A =
[[127 126 133 124 128 129 122 124 132 119 128 132 128 124]
 [128 128 128 128 128 128 128 128 128 128 128 128 128 128]
 [134 119 123 137 133 136 126 129 125 127 119 121 131 130]
 [135 123 127 123 128 137 123 133 133 122 131 133 130 129]
 [128 127 127 128 129 129 129 128 128 128 128 127 130 128]
 [136 137 127 125 119 116 144 124 125 130 142 116 139 111]
 [123 136 131 126 126 128 129 135 120 128 127 131 129 125]
 [151 120 129 133 129 140 120 141 150 131 140 117 121 140]
 [131 127 123 127 130 135 130 122 121 128 119 134 126 121]
 [113 139 124 127 129 121 130 132 110 125 127 123 126 113]
 [133 121 116 127 135 128 134 124 133 127 125 128 137 130]
 [130 123 128 130 132 130 135 124 126 128 126 124 126 124]
 [132 125 123 125 135 130 133 127 129 121 139 132 135 124]
 [129 128 128 129 128 130 129 126 126 128 128 128 126 125]
 [136 122 125 128 135 135 115 142 144 125 128 122 122 125]
 [121 111 112 122 125 134 140 135 124 119 120 142 121 135]]
Rows and columns are counted from 1.
(1, 1) -> 127
(9, 4) -> 127
(14, 13) -> 126
(14, 3) -> 128
(13, 2) -> 125
(16, 4) -> 122
(4, 13) -> 130
(1, 14) -> 124
(14, 11) -> 128
(3, 6) -> 136
(4, 14) -> 129
(5, 11) -> 128
(9, 8) -> 122
(1, 2) -> 126
(2, 6) -> 128
(14, 5) -> 128
(15, 6) -> 135
(10, 8) -> 132
(9, 14) -> 121
(2, 3) -> 128
(6, 1) -> 136
(3, 7) -> 126
(3, 5) -> 133
(7, 5) -> 126
(3, 9) -> 125
(3, 12) -> 121
(16, 14) -> 135
(15, 5) -> 135
(12, 3) -> 128
(13, 6) -> 130
(16, 2) -> 111
(5, 14) -> 128
(9, 1) -> 131
(7, 7) -> 129
(8, 3) -> 129
(11, 1) -> 133
(5, 13) -> 130

B =
[[120 136 128 123 127]
 [135 121 130 132 127]
 [123 135 122 118 128]
 [139 146 135 132 126]
 [150 140 133 125 125]
 [122 132 118 123 132]
 [131 115 118 143 135]
 [139 124 132 133 117]
 [134 120 130 136 122]]
Rows and columns are counted from 1.
row 1 col 1 = 120
row 5 col 5 = 125
row 7 col 4 = 143
row 7 col 2 = 115
row 6 col 5 = 132
row 3 col 3 = 122
row 2 col 3 = 130
row 9 col 2 = 120
row 1 col 2 = 136
row 7 col 1 = 131
row 2 col 1 = 135
row 2 col 4 = 132
row 3 col 2 = 135
row 8 col 4 = 133
row 3 col 5 = 128
row 6 col 1 = 122
row 5 col 1 = 150
row 4 col 4 = 132
row 3 col 4 = 118

x =
[[129 130 136 129 125 125 136]
 [106 105 124 138 124 128 117]
 [130 124 128 114 114 120 116]
 [138 133 140 134 132 119 112]
 [125 124 129 120 123 125 124]
 [145 140 130 129 143 151 136]
 [112 120 117 124 130 116 122]
 [125 129 135 146 142 141 141]
 [155 141 130 129 124 126 135]
 [122 116 129 131 139 138 142]]
Rows and columns are counted from 1.
row 1 col 1 -> 129
row 6 col 6 -> 151
row 6 col 4 -> 129
row 1 col 3 -> 136
row 6 col 1 -> 145
row 2 col 2 -> 105
row 7 col 4 -> 124
row 10 col 7 -> 142
row 9 col 7 -> 135
row 3 col 7 -> 116
row 5 col 4 -> 120
row 1 col 2 -> 130
row 10 col 4 -> 131
row 4 col 4 -> 134
row 5 col 6 -> 125
row 7 col 5 -> 130
row 5 col 5 -> 123
row 1 col 5 -> 125
row 3 col 5 -> 114
row 9 col 3 -> 130
row 8 col 6 -> 141
row 8 col 3 -> 135
row 6 col 3 -> 130
row 3 col 1 -> 130
row 3 col 3 -> 128
row 7 col 2 -> 120

grid =
[[133 121 128 130 125 121 125 130 126 123 128 124 128]
 [124 124 126 128 124 124 131 128 130 124 124 124 127]
 [121 121 133 131 104 117 138 127 135 119 126 144 134]]
Rows and columns are counted from 1.
(1, 1) => 133
(2, 5) => 124
(1, 5) => 125
(2, 9) => 130
(3, 4) => 131
(1, 6) => 121
(3, 12) => 144
(1, 10) => 123
(2, 7) => 131
(3, 3) => 133
(1, 12) => 124
(1, 13) => 128
(2, 10) => 124

data =
array([[120,  99, 148, 146, 125],
       [120,  99, 148, 146, 125],
       [104,  99, 122, 123, 142],
       [113,  99, 137, 136, 133],
       [117,  99, 143, 142, 128],
       [116,  99, 142, 141, 130],
       [105,  99, 125, 126, 140],
       [113,  99, 137, 136, 133],
       [106,  99, 126, 127, 140],
       [101,  99, 118, 119, 145]])
Rows and columns are counted from 1.
(1, 1): 120
(10, 2): 99
(1, 5): 125
(5, 1): 117
(9, 4): 127
(6, 3): 142
(1, 4): 146
(3, 1): 104
(2, 2): 99
(4, 4): 136
(2, 3): 148
(7, 5): 140
(6, 4): 141
(4, 5): 133
(8, 1): 113
(8, 2): 99
(7, 1): 105
(1, 2): 99
(2, 4): 146
(3, 2): 99
(2, 5): 125
(10, 3): 118
(10, 4): 119
(9, 1): 106
(9, 3): 126
(8, 4): 136
(3, 5): 142
(9, 2): 99

M =
[[125 131 125 130 125 125]
 [141 112 143 113 143 144]
 [153 100 156 100 156 157]
 [140 115 141 115 141 141]
 [139 116 140 115 141 140]
 [107 150 105 150 105 105]
 [108 150 105 150 106 106]
 [124 133 124 132 124 123]
 [119 138 118 138 118 119]
 [146 106 149 107 150 150]]
Rows and columns are counted from 1.
(1, 1)	125
(6, 6)	105
(3, 2)	100
(2, 2)	112
(4, 1)	140
(10, 1)	146
(9, 1)	119
(3, 4)	100
(3, 6)	157
(9, 4)	138
(10, 4)	107
(2, 6)	144
(4, 6)	141
(9, 5)	118
(5, 5)	141
(2, 4)	113
(3, 3)	156
(1, 5)	125
(9, 2)	138
(8, 2)	133
(10, 3)	149

a =
[[119 121 135 131 126 134 129 130 131 125 127 131 133 134]
 [116 123 138 129 120 134 123 124 131 129 127 129 133 134]
 [123 123 141 137 128 144 132 135 137 122 127 129 135 137]
 [112 122 140 132 125 139 131 130 128 124 127 130 133 133]
 [116 123 138 130 121 134 123 126 131 130 127 130 133 133]
 [120 123 133 131 126 132 129 130 131 126 127 130 132 134]
 [115 120 138 131 125 137 129 131 131 122 127 131 133 135]
 [113 126 142 121 106 134 120 115 131 136 126 127 130 134]]
Rows and columns are counted from 1.
row 1 col 1 = 119
row 5 col 13 = 133
row 1 col 9 = 131
row 6 col 2 = 123
row 7 col 12 = 131
row 2 col 6 = 134
row 6 col 14 = 134
row 6 col 6 = 132
row 4 col 8 = 130
row 1 col 8 = 130
row 7 col 8 = 131
row 7 col 10 = 122
row 2 col 2 = 123
row 1 col 2 = 121
row 8 col 6 = 134
row 5 col 3 = 138
row 4 col 7 = 131
row 8 col 2 = 126
row 6 col 13 = 132
row 4 col 12 = 130
row 4 col 9 = 128
row 6 col 5 = 126
row 4 col 13 = 133
row 2 col 11 = 127
row 3 col 14 = 137
row 7 col 4 = 131
row 6 col 9 = 131
row 6 col 12 = 130
row 8 col 14 = 134
row 5 col 11 = 127
row 1 col 12 = 131
row 3 col 10 = 122
row 1 col 11 = 127
row 6 col 11 = 127

X =
123	154	130	145	113	125	130	130	156	134
102	123	137	138	122	121	121	134	147	125
105	132	139	144	113	123	118	121	141	137
112	147	141	148	113	122	138	134	157	141
Indices start at 1.
row 1 col 1 => 123
row 2 col 3 => 137
row 3 col 2 => 132
row 3 col 4 => 144
row 1 col 4 => 145
row 4 col 1 => 112
row 2 col 9 => 147
row 2 col 6 => 121
row 4 col 8 => 134
row 3 col 7 => 118
row 1 col 6 => 125
row 1 col 5 => 113
row 1 col 9 => 156
row 1 col 2 => 154

W =
[[128 136 137 128 136 131 128 136 130 137 144 136]
 [128 136 141 128 139 134 133 144 128 134 133 133]
 [129 133 131 129 130 139 130 131 127 131 139 144]
 [131 136 148 131 133 137 130 128 127 136 128 133]
 [134 134 142 131 131 134 136 134 128 144 130 147]
 [129 136 134 131 130 143 130 134 128 142 131 136]
 [131 147 128 131 136 134 136 133 130 142 139 136]
 [128 131 139 128 131 133 133 134 133 134 139 139]
 [128 137 139 128 131 136 136 133 130 150 130 142]
 [129 131 128 129 133 137 127 133 127 134 142 139]
 [134 141 136 128 139 136 133 139 133 137 128 141]
 [128 134 133 134 127 128 133 137 127 137 133 152]
 [128 139 134 131 130 143 138 134 131 142 134 133]
 [129 141 131 132 133 131 133 131 127 134 131 150]
 [134 136 139 129 130 145 133 128 130 133 139 139]
 [129 133 137 128 131 137 136 128 130 139 136 136]]
Rows and columns are counted from 1.
(1, 1) = 128
(5, 11) = 130
(12, 10) = 137
(15, 1) = 134
(14, 7) = 133
(1, 7) = 128
(16, 11) = 136
(4, 5) = 133
(4, 9) = 127
(4, 1) = 131
(7, 11) = 139
(16, 12) = 136
(1, 9) = 130
(9, 5) = 131
(13, 5) = 130
(11, 12) = 141
(3, 5) = 130
(11, 3) = 136
(11, 10) = 137
(6, 3) = 134
(14, 2) = 141
(7, 8) = 133
(16, 1) = 129
(1, 10) = 137
(13, 6) = 143
(13, 8) = 134
(16, 6) = 137
(4, 6) = 137
(4, 12) = 133
(2, 11) = 133
(3, 1) = 129
(7, 7) = 136
(2, 12) = 133
(13, 10) = 142
(6, 8) = 134
(11, 1) = 134
(11, 7) = 133
(6, 7) = 130
